Here is a tiny trained network, its code and every weight. The questions are about switching its units off for an input and a class, where a switched-off unit gives its printed mean instead of its output.

import numpy as np


def w(rows, s, z=0):
    codes = np.array(rows[::2]) - 128.0
    scale = np.full(codes.shape[1], s)
    scale[-1] = z or s
    return codes * scale


def norm(h):
    return h / np.sqrt((h * h).mean(-1, keepdims=True) + 1e-5)


def f(y):
    return y / 2 * (1 + np.tanh(0.7978845608 * (y + 0.044715 * y**3)))


def log_softmax(a):
    a = a - a.max(-1, keepdims=True)
    return a - np.log(np.exp(a).sum(-1, keepdims=True))


def net(x, mask):
    res = np.array(x, float).reshape(1, 2) / 4 @ E
    u = 0
    for l in range(2):
        y = f(norm(res) @ A[l][:, :-1].T + A[l][:, -1])
        res = res + np.where(mask[u : u + 7], y, B[l][:, -1]) @ B[l][:, :-1]
        u += 7
    return log_softmax(norm(res)[-1] @ U[:, :-1].T + U[:, -1])


A, B = {}, {}
E = w([
[21,35,82,229,76,1,144,55,102,98,107],'x0',
[15,170,163,62,130,79,113,199,134,108,120],'x1',
],0.0096)
A[0] = w([
[6,92,118,163,118,29,130,110,126,122,123,60],'0.n0',
[127,132,126,132,134,114,114,126,121,123,159,77],'0.n1',
[130,165,140,76,132,157,129,170,120,142,107,79],'0.n2',
[106,136,131,108,138,122,109,155,138,132,130,158],'0.n3',
[128,158,129,81,126,150,111,151,143,132,154,42],'0.n4',
[116,155,127,94,140,163,145,153,135,139,126,70],'0.n5',
[134,180,140,50,133,172,124,164,133,109,129,3],'0.n6',
],0.023,0.0037)
B[0] = w([
[78,119,145,155,5,73,144,86,82,106,105,254],'0.n0',
[120,152,146,141,92,134,161,182,127,174,138,127],'0.n1',
[133,157,142,93,204,120,134,157,113,137,152,187],'0.n2',
[181,84,51,150,181,194,98,77,162,126,102,154],'0.n3',
[150,145,147,92,191,109,131,133,116,142,157,173],'0.n4',
[140,165,161,82,146,119,134,138,125,138,129,168],'0.n5',
[132,158,160,103,161,141,134,201,119,148,175,204],'0.n6',
],0.03,0.034)
A[1] = w([
[112,192,172,129,91,155,116,159,175,94,78,127],'1.n0',
[63,148,142,130,6,156,133,183,178,123,71,78],'1.n1',
[120,182,152,45,205,164,119,223,158,155,142,116],'1.n2',
[119,162,159,60,81,91,135,114,56,136,144,2],'1.n3',
[183,91,72,149,136,208,102,90,156,116,108,124],'1.n4',
[195,123,108,137,101,193,134,114,136,159,121,126],'1.n5',
[125,162,129,61,131,151,110,137,59,129,140,83],'1.n6',
],0.023,0.0053)
B[1] = w([
[117,116,71,137,126,183,144,151,108,158,138,133],'1.n0',
[90,181,164,94,130,79,126,91,17,88,129,191],'1.n1',
[193,210,213,51,142,68,191,114,8,155,188,252],'1.n2',
[109,78,85,169,114,180,110,196,212,159,139,186],'1.n3',
[180,116,90,134,187,141,125,47,146,104,75,151],'1.n4',
[122,115,93,131,187,143,99,102,176,104,88,142],'1.n5',
[126,105,124,158,131,201,101,217,241,145,141,175],'1.n6',
],0.016,0.038)
U = w([
[171,88,96,124,239,162,131,29,160,108,70,65],'0',
[82,63,122,146,132,202,121,231,224,179,161,3],'1',
[187,169,202,40,253,152,172,180,106,184,200,192],'2',
[51,86,139,153,52,99,146,75,82,109,104,227],'3',
],0.011,0.0031)

Each question gives the input, the list of numbers given to net, and the class t.
The units are the neurons (one row each of A and B). Each row of codes is followed by its name. A weight is (code - 128) times the scale printed after its matrix; where a second scale follows, it is the last column's (A, B and U).
mask holds one flag per neuron, layer by layer. A switched-off neuron (its flag False) gives its mean, the last column of its row in B, instead of its output. The means were averaged over made-up inputs and are rounded, as every weight is.
A unit's drop is (log p(t) with every unit on - log p(t) with that unit switched off) / (log p(t) with every unit on - log p(t) with every unit switched off).
top k neurons: the k neurons with the biggest drops, biggest first
top k neurons in layer l: the k neurons of layer l with the biggest drops, biggest first
drop when u is switched off: that unit's drop, to one decimal
input [-1,-8], class 0: top 4 neurons in layer 0	0.n6, 0.n0, 0.n2, 0.n4
input [3,-8], class 0: top 2 neurons in layer 0	0.n6, 0.n0
input [0,1], class 1: top 2 neurons	0.n0, 1.n2
input [2,-5], class 0: top 4 neurons	0.n6, 0.n0, 0.n2, 0.n4
input [-2,-5], class 0: top neuron	0.n6
input [-3,-8], class 0: top 4 neurons	0.n6, 0.n0, 0.n2, 0.n4
input [0,-3], class 0: top 2 neurons	0.n5, 0.n6
input [2,-7], class 0: top 3 neurons	0.n6, 0.n0, 0.n2
input [0,-2], class 0: drop when 0.n2 is switched off	1.1
input [1,4], class 3: drop when 1.n3 is switched off	0.0
input [2,-6], class 0: drop when 0.n2 is switched off	1.1
input [0,7], class 1: drop when 0.n0 is switched off	0.4
